Below is a small trained network, with its code and all its weights. Each question gives an input and a class and asks what happens when units are switched off, that is, made to give their printed mean instead of their output.

import numpy as np


def w(rows, s, z=0):
    codes = np.array(rows[::2]) - 128.0
    scale = np.full(codes.shape[1], s)
    scale[-1] = z or s
    return codes * scale


def f(y):
    return y / 2 * (1 + np.tanh(0.7978845608 * (y + 0.044715 * y**3)))


def log_softmax(a):
    a = a - a.max(-1, keepdims=True)
    return a - np.log(np.exp(a).sum(-1, keepdims=True))


def net(x, mask):
    res = np.array(x, float).reshape(1, 7) / 4 @ E
    y = f(res @ A[0][:, :-1].T + A[0][:, -1])
    res = res + np.where(mask, y, B[0][:, -1]) @ B[0][:, :-1]
    return log_softmax(res[-1] @ U[:, :-1].T + U[:, -1])


A, B = {}, {}
E = w([
[79,184,146,114,84,122,177,213,171],'x0',
[96,205,141,104,144,91,103,58,147],'x1',
[131,92,189,78,162,81,88,83,170],'x2',
[178,157,81,76,134,172,180,96,98],'x3',
[176,133,141,87,74,207,149,111,148],'x4',
[77,126,181,121,180,145,187,127,93],'x5',
[153,137,165,255,130,120,162,128,115],'x6',
],0.0094)
A[0] = w([
[72,194,136,64,69,107,151,143,183,226],'n0',
[133,62,129,239,131,194,237,222,45,193],'n1',
[19,146,225,108,172,83,145,117,185,184],'n2',
[164,185,5,82,37,176,171,207,132,213],'n3',
[115,231,15,137,23,135,171,233,158,206],'n4',
[232,119,114,99,32,235,197,87,184,193],'n5',
[142,13,113,197,104,114,42,128,135,190],'n6',
[151,194,72,237,165,114,159,79,99,154],'n7',
[141,23,118,163,133,52,1,73,214,187],'n8',
[65,57,210,167,175,129,155,208,113,180],'n9',
[55,31,156,109,166,60,50,55,156,255],'n10',
[42,197,180,148,179,70,120,65,157,219],'n11',
[124,139,50,36,202,130,117,49,63,208],'n12',
[153,61,65,54,155,125,107,30,73,200],'n13',
[73,125,203,241,173,97,153,155,81,223],'n14',
],0.0054,0.0035)
B[0] = w([
[84,165,189,74,105,149,85,121,251,205],'n0',
[77,62,77,229,136,99,250,215,37,254],'n1',
[103,209,233,39,185,85,146,164,201,211],'n2',
[76,111,51,116,32,224,100,140,198,248],'n3',
[26,155,51,192,2,140,76,144,187,250],'n4',
[191,107,178,129,43,223,174,109,150,237],'n5',
[159,80,123,184,142,87,104,159,90,209],'n6',
[137,209,114,221,90,81,162,41,44,189],'n7',
[238,86,135,172,171,51,3,148,128,241],'n8',
[95,110,153,125,209,72,149,188,126,200],'n9',
[187,142,123,72,203,78,70,147,171,249],'n10',
[157,227,175,100,161,72,118,84,177,215],'n11',
[114,129,96,42,184,169,108,58,109,220],'n12',
[154,81,64,35,193,198,68,60,74,222],'n13',
[60,169,139,181,189,21,172,109,80,227],'n14',
],0.0057,0.0076)
U = w([
[136,239,131,223,108,91,150,43,53,114],'0',
[140,120,48,49,202,220,99,37,66,180],'1',
[116,233,247,70,182,84,120,138,208,85],'2',
[43,63,141,185,183,88,197,234,68,176],'3',
[28,162,78,138,2,187,54,180,211,141],'4',
[225,67,119,161,165,64,15,168,136,116],'5',
[228,95,237,90,69,225,127,87,161,192],'6',
[150,59,94,167,60,192,233,197,87,2],'7',
],0.006,0.00093)

Each question gives the input, the list of numbers given to net, and the class t.
The units are the neurons (one row each of A and B). Each row of codes is followed by its name. A weight is (code - 128) times the scale printed after its matrix; where a second scale follows, it is the last column's (A, B and U).
mask holds one flag per neuron, in row order. A switched-off neuron (its flag False) gives its mean, the last column of its row in B, instead of its output. The means were averaged over made-up inputs and are rounded, as every weight is.
A unit's drop is (log p(t) with every unit on - log p(t) with that unit switched off) / (log p(t) with every unit on - log p(t) with every unit switched off).
The circuit of an input: a set's keep is (log p(t) with only the set's units on - log p(t) with every unit switched off) / (log p(t) with every unit on - log p(t) with every unit switched off). Starting from the 12 units with the biggest drops (on a tie, the unit counted first), units are removed one at a time, each time the one whose removal leaves the highest keep (on an exact tie, the one counted first), for as long as the keep stays at least 0.8.
circuit, biggest first: the units of the circuit, biggest drop first
top k neurons: the k neurons with the biggest drops, biggest first
drop when u is switched off: that unit's drop, to one decimal
input [3,3,-1,-8,-2,4,5], class 2: circuit, biggest first -> (n2)
input [-2,-2,-1,-2,7,-1,-4], class 6: circuit, biggest first -> (n5 n1)
input [-5,-3,-7,5,2,1,0], class 7: circuit, biggest first -> (n1 n5)
input [5,-4,1,8,2,-6,4], class 4: top 2 neurons -> (n4 n3)
input [7,-5,6,0,8,8,7], class 3: circuit, biggest first -> (n1 n9)
input [4,7,-5,-2,8,6,4], class 4: circuit, biggest first -> (n4 n0)
input [-5,-1,-4,8,0,6,4], class 7: top 2 neurons -> (n1 n11)
input [-4,-6,3,-2,-7,-1,7], class 3: top 4 neurons -> (n1 n14 n9 n13)
input [1,-3,4,1,3,-5,6], class 7: top 2 neurons -> (n10 n11)
input [-1,-5,-5,-1,0,-3,-1], class 7: top 2 neurons -> (n1 n0)
input [3,6,-6,3,0,5,0], class 4: drop when n4 is switched off -> 0.3
input [-4,-3,3,6,4,6,5], class 7: drop when n4 is switched off -> -0.1
input [-6,-5,-5,-2,-3,-1,6], class 3: drop when n1 is switched off -> 0.3
input [1,-4,4,-7,6,6,4], class 3: top neuron -> (n1)
